Below is a small trained network, with its code and all its weights. Each question gives an input and a class and asks what happens when units are switched off, that is, made to give their printed mean instead of their output.

import numpy as np


def w(rows, s, z=0):
    codes = np.array(rows[::2]) - 128.0
    scale = np.full(codes.shape[1], s)
    scale[-1] = z or s
    return codes * scale


def norm(h):
    return h / np.sqrt((h * h).mean(-1, keepdims=True) + 1e-5)


def f(y):
    return y / 2 * (1 + np.tanh(0.7978845608 * (y + 0.044715 * y**3)))


def log_softmax(a):
    a = a - a.max(-1, keepdims=True)
    return a - np.log(np.exp(a).sum(-1, keepdims=True))


def net(x, mask):
    res = np.array(x, float).reshape(1, 5) / 4 @ E
    u = 0
    for l in range(3):
        y = f(norm(res) @ A[l][:, :-1].T + A[l][:, -1])
        res = res + np.where(mask[u : u + 13], y, B[l][:, -1]) @ B[l][:, :-1]
        u += 13
    return log_softmax(norm(res)[-1] @ U[:, :-1].T + U[:, -1])


A, B = {}, {}
E = w([
[185,2,136,227],'x0',
[133,143,51,197],'x1',
[99,157,94,224],'x2',
[132,145,139,173],'x3',
[30,110,86,181],'x4',
],0.0074)
A[0] = w([
[195,179,174,69,140],'L0N1',
[108,24,163,78,30],'L0N2',
[124,96,20,186,31],'L0N3',
[102,17,78,146,146],'L0N4',
[103,48,150,97,38],'L0N5',
[22,165,130,148,63],'L0N6',
[87,72,73,194,2],'L0N7',
[56,49,156,132,82],'L0N8',
[67,213,122,111,127],'L0N9',
[160,201,254,122,159],'L0N10',
[33,75,128,155,170],'L0N11',
[128,141,149,7,85],'L0N12',
[108,144,61,144,133],'L0N13',
],0.0096,0.0037)
B[0] = w([
[169,117,161,91,234],'L0N1',
[74,78,138,139,169],'L0N2',
[252,100,133,186,216],'L0N3',
[106,102,137,127,254],'L0N4',
[82,74,119,110,142],'L0N5',
[80,184,61,115,186],'L0N6',
[222,171,169,128,204],'L0N7',
[135,103,93,153,172],'L0N8',
[132,254,15,174,217],'L0N9',
[146,128,184,145,234],'L0N10',
[195,162,110,77,231],'L0N11',
[224,84,157,119,226],'L0N12',
[129,140,128,183,178],'L0N13',
],0.0081,0.0041)
A[1] = w([
[167,36,39,192,195],'L1N1',
[109,169,71,109,86],'L1N2',
[102,67,51,133,174],'L1N3',
[222,187,87,226,91],'L1N4',
[92,112,110,211,2],'L1N5',
[150,61,223,106,135],'L1N6',
[75,108,207,26,210],'L1N7',
[164,48,153,57,175],'L1N8',
[52,17,71,145,104],'L1N9',
[95,114,120,192,36],'L1N10',
[37,208,34,163,182],'L1N11',
[222,59,162,254,119],'L1N12',
[99,198,229,173,131],'L1N13',
],0.0092,0.0024)
B[1] = w([
[78,68,138,100,215],'L1N1',
[146,164,169,200,142],'L1N2',
[40,67,219,111,146],'L1N3',
[84,93,76,168,235],'L1N4',
[224,100,87,64,135],'L1N5',
[200,159,168,135,189],'L1N6',
[192,68,64,198,164],'L1N7',
[206,137,215,104,187],'L1N8',
[61,21,130,39,147],'L1N9',
[160,93,134,64,129],'L1N10',
[196,254,236,23,192],'L1N11',
[63,87,66,90,255],'L1N12',
[60,122,129,178,140],'L1N13',
],0.0066,0.0087)
A[2] = w([
[78,239,108,134,66],'L2N1',
[107,69,157,162,111],'L2N2',
[64,249,107,129,92],'L2N3',
[171,194,144,103,3],'L2N4',
[83,252,112,157,51],'L2N5',
[140,139,112,91,212],'L2N6',
[105,63,214,185,174],'L2N7',
[176,142,133,95,142],'L2N8',
[189,101,125,246,140],'L2N9',
[142,85,87,67,155],'L2N10',
[124,77,168,206,170],'L2N11',
[84,239,106,142,37],'L2N12',
[95,129,36,128,208],'L2N13',
],0.013,0.0042)
B[2] = w([
[254,204,53,227,236],'L2N1',
[98,193,155,146,194],'L2N2',
[252,202,59,241,254],'L2N3',
[68,72,122,143,194],'L2N4',
[223,206,81,172,251],'L2N5',
[112,51,151,173,182],'L2N6',
[114,246,103,103,233],'L2N7',
[189,153,136,138,188],'L2N8',
[68,126,90,58,234],'L2N9',
[121,152,211,202,199],'L2N10',
[74,167,78,86,220],'L2N11',
[234,203,79,212,231],'L2N12',
[118,118,73,223,227],'L2N13',
],0.0092,0.0057)
U = w([
[248,126,239,62,117],'0',
[73,98,57,177,202],'1',
[220,204,74,193,171],'2',
[84,236,131,31,3],'3',
[74,71,198,71,164],'4',
],0.016,0.0065)

Each question gives the input, the list of numbers given to net, and the class t.
The units are the neurons (one row each of A and B). Each row of codes is followed by its name. A weight is (code - 128) times the scale printed after its matrix; where a second scale follows, it is the last column's (A, B and U).
mask holds one flag per neuron, layer by layer. A switched-off neuron (its flag False) gives its mean, the last column of its row in B, instead of its output. The means were averaged over made-up inputs and are rounded, as every weight is.
A unit's drop is (log p(t) with every unit on - log p(t) with that unit switched off) / (log p(t) with every unit on - log p(t) with every unit switched off).
k most important neurons: the k neurons with the biggest drops, biggest first
top k neurons in layer l: the k neurons of layer l with the biggest drops, biggest first
drop when u is switched off: that unit's drop, to one decimal
input [-1,4,2,0,-7], class 0: top neuron in layer 2	[L2N8]
input [7,-3,5,7,-5], class 3: 3 most important neurons	[L0N9 L2N7 L0N6]
input [6,-2,6,6,-7], class 3: 3 most important neurons	[L0N9 L2N7 L0N6]
input [4,-8,7,1,0], class 3: 2 most important neurons	[L0N9 L2N7]
input [0,6,-7,-1,3], class 4: top 2 neurons in layer 0	[L0N9 L0N4]
input [2,-3,3,-4,3], class 4: top 2 neurons in layer 2	[L2N3 L2N1]
input [7,1,-2,5,-5], class 4: top 4 neurons in layer 2	[L2N3 L2N1 L2N5 L2N12]
input [-8,-2,-3,0,-3], class 0: 2 most important neurons	[L0N12 L0N1]
input [3,-6,8,-8,5], class 1: 2 most important neurons	[L0N7 L0N11]
input [3,-3,4,-1,-5], class 3: top 2 neurons in layer 0	[L0N11 L0N12]
input [5,5,-6,-3,5], class 4: drop when L2N1 is switched off	0.2
input [8,3,-5,-3,3], class 4: drop when L1N6 is switched off	0.0
input [8,-8,4,3,3], class 4: drop when L0N9 is switched off	0.1
input [-2,-2,4,1,-6], class 0: drop when L0N1 is switched off	0.6
input [2,4,2,-8,-7], class 0: most important neuron	[L0N9]
